[[-14   0  -4 -31 -14 -34 -30  -1  -2 -10 -18 -10 -13]
 [ -5 -12  -2   0 -21  -6  -6   0   8  10 -21 -14 -11]
 [ -7  12 -23  -1 -23 -26 -29   4 -19  -1   8 -15 -10]
 [  8 -11 -15   4 -14 -10 -28  -7 -10 -15  14  -9 -11]
 [ 10  -3 -39  27 -13 -21 -21  -1 -23  -5   5   7 -13]
 [  1  -9 -15  16  -7 -11  -9 -16 -21  -8   4  -6 -12]
 [-21 -21   3 -24   2   4  17 -24  -1 -17 -27 -16  -6]] ans = -21

[[ 258 -300 -814  -17 -351 -222   60]
 [ 263  394 -710  283 -597  246 -708]
 [-673   83  573 -758 -133 -727 -315]
 [-670 -479  482   97 -571  126   90]
 [-715  413  455  181 -424  -68 -338]
 [-780 -530 -529 -377  565 -868    7]
 [ 183  333  433 -618 -743  378  190]
 [-489 -922 -640  385 -102 -718 -920]
 [-333   35 -709  145 -530 -828  -86]] ans = 35

[[321 507 423 710 408 626 341 347 442 372 437 705 415 418]
 [479 425 426 311 524 312 452 507 356 665 424 312 457 494]
 [307 410 482 205 436 168 414 524 515 380 448 186 461 435]
 [519 514 425 606 411 641 514 512 307 483 431 619 455 392]
 [764 341 471 298 399 485 587 321 448 341 459 332 390 403]
 [489 551 400 866 426 772 460 430 501 424 361 841 446 391]
 [545 363 374 231 494 297 461 397 393 534 421 256 431 490]
 [556 337 412 149 459 227 512 461 558 411 391 126 436 446]] ans = 337

[[ 481  216  301  -49  121 -710  123  447  178 -315  357  260  -75 -157]
 [-364 -111 -136  189    3  890   -5 -384  -51  409 -179 -162  204  277]
 [ -16   11  116  131   67  337   54 -118   62   91  131  -12  114  113]
 [ 250   30  721  321  201  531  137 -352  253 -267  876  -35  189   70]
 [ 326   82  635  229  186  201  137 -145  242 -297  769   45  121    6]
 [-164  -16 -130   77   10  364   16  -83  -22  265 -173  -29  103  154]
 [ -51   16   -9   81   39  245   39  -39   25  151  -24    6   88  109]] ans = 16

[[47 51 29 46 50 45 55 39 36 48 59 36 35]
 [45 42 65 40 56 35 43 55 66 57 45 44  9]
 [41 46 49 50 45 31 32 26 52 47 50 48 47]
 [33 42 72 48 24 37 30 56 91 44 59 54 58]
 [35 52 57 52 45 35 33 62 43 45 48 46 41]
 [40 36 30 69 41 37 40 54 60 39 58 51 44]
 [40 33 47 39 64 38 50 61 35 35 47 58 38]
 [47 38 10 59 32 41 48 46 37 49 38 55 53]
 [54 46 10 37 44 42 47 22 64 72 33 38 56]
 [62 45 70 59 59 35 32 34 19 44 61 45 54]] ans = 45

[[5085 7728 4052 4468 5039 2517]
 [4756 8517 6647 5413 4770 4932]
 [4083 9097 5973 4627 4089 4364]
 [6663 3215 6732 6879 6693 8553]
 [9508 3567 7559 9215 9498 5613]
 [3785 9192 4527 3761 3761 3009]
 [6232 6905 7963 7066 6264 6375]
 [9236 3957 7856 9157 9235 5840]] ans = 3957

[[-27  -6 -24 -24 -21  -7 -29 -23 -22 -24 -24 -20  -6 -14 -21 -17]
 [  0 -23 -20 -20 -20 -18 -15 -19  -7 -19 -17 -15 -19 -25 -28 -30]
 [-25 -29 -13  -2 -17 -20 -18 -19 -22 -17 -14  29 -15  18 -27 -14]
 [-17 -10 -23 -22 -17 -23  -4 -13 -19 -21 -25  -3 -20 -17 -28 -20]
 [-17 -14  -6 -29 -22 -16 -19 -26 -11 -25   3 -20 -28 -26 -25 -10]
 [-19 -22 -25   3   4 -17 -25 -28  -7 -12 -23 -19 -24 -22 -21 -21]
 [-16   5 -15 -26 -18 -18 -15 -26 -28  -3 -15 -27 -19 -18 -21 -17]] ans = 5
---
array([[ -29.1,  135.6,   23.3,  -28.9,   39.9],
       [-103.8, -174.2,  -87.8, -118.4, -119.8],
       [ 107.9,  -47.4,   -5.2,  136.5,   31.1]]) → 136.5

array([ 0.02,  0.12, -0.15, -0.10,  0.08, -0.11]) → 0.08

array([[-0.06, -0.05, -0.06,  0.16, -0.21],
       [-0.07, -0.04, -0.04,  0.08, -0.15]]) → 0.08

array([[-0.02,  0.11,  0.01, -0.12],
       [-0.01,  0.14,  0.17, -0.01],
       [ 0.10,  0.03, -0.01,  0.09]]) → -0.01

array([  -7.388, -128.728, -102.865, -170.561,  120.631, -165.724,
         24.345]) → -165.724

array([-16.8,  13.5,  12.5,  18.3,   4.1,  19.2,  18.0]) → 19.2
---
[[  46  -34  -45  -15]
 [ 261  -22 -501 -182]] result: -182

[[-394  197  497 -416 -325]
 [ 349  389   58 -315 -128]
 [ 331  290  113  256 -349]] result: -394

[[ -17  -24   -7  545   -6   20]
 [ 216 -241 -251    2  214  202]] result: -241

[[ -72  417   58  -13   65   -1  224]
 [-179  303  166   -5  162    0  257]] result: -72

[[-470   -6 -176   42  223]
 [-132 -213   69  220  -64]] result: -213

[-543  255  511 -490] result: -490

[-227  -46  230   21   52 -438 -292] result: -292
---
array([[-0.14, -0.08,  0.11, -0.06,  0.04, -0.21],
       [ 0.11,  0.05, -0.16, -0.05, -0.07,  0.18]]) 0.04

array([[-114.564,  -40.373,  112.641,   81.268,   84.506],
       [ 128.727,   22.469, -229.756, -165.216, -180.871],
       [ 149.587,   23.825, -226.539, -173.172, -185.222]]) 84.506

array([ 1.2,  1.7, -1.5,  1.2, -0.3,  1.5, -1.2]) -0.3

array([[  53.78,   58.51,   99.58,   -1.91,  160.23,  122.13,  184.22],
       [  81.91,   78.68,   54.57,  108.24,   22.40,   44.43,   19.21],
       [  95.52,   89.88,   25.08,  205.68,  -84.80,  -11.84, -132.61]]) 160.23

array([[  8.065,  -0.292,  -2.110, -14.407,   7.384,  -6.305, -19.737],
       [ -2.830,  -4.383,  11.715,   6.744,  -2.379,  -7.829,   4.536],
       [-17.131,   0.274,  12.996,   5.291,   1.838,  -0.944,   2.572]]) 7.384

array([   3.765,  139.926,  -32.531,   88.615, -110.156,  -83.427]) -110.156
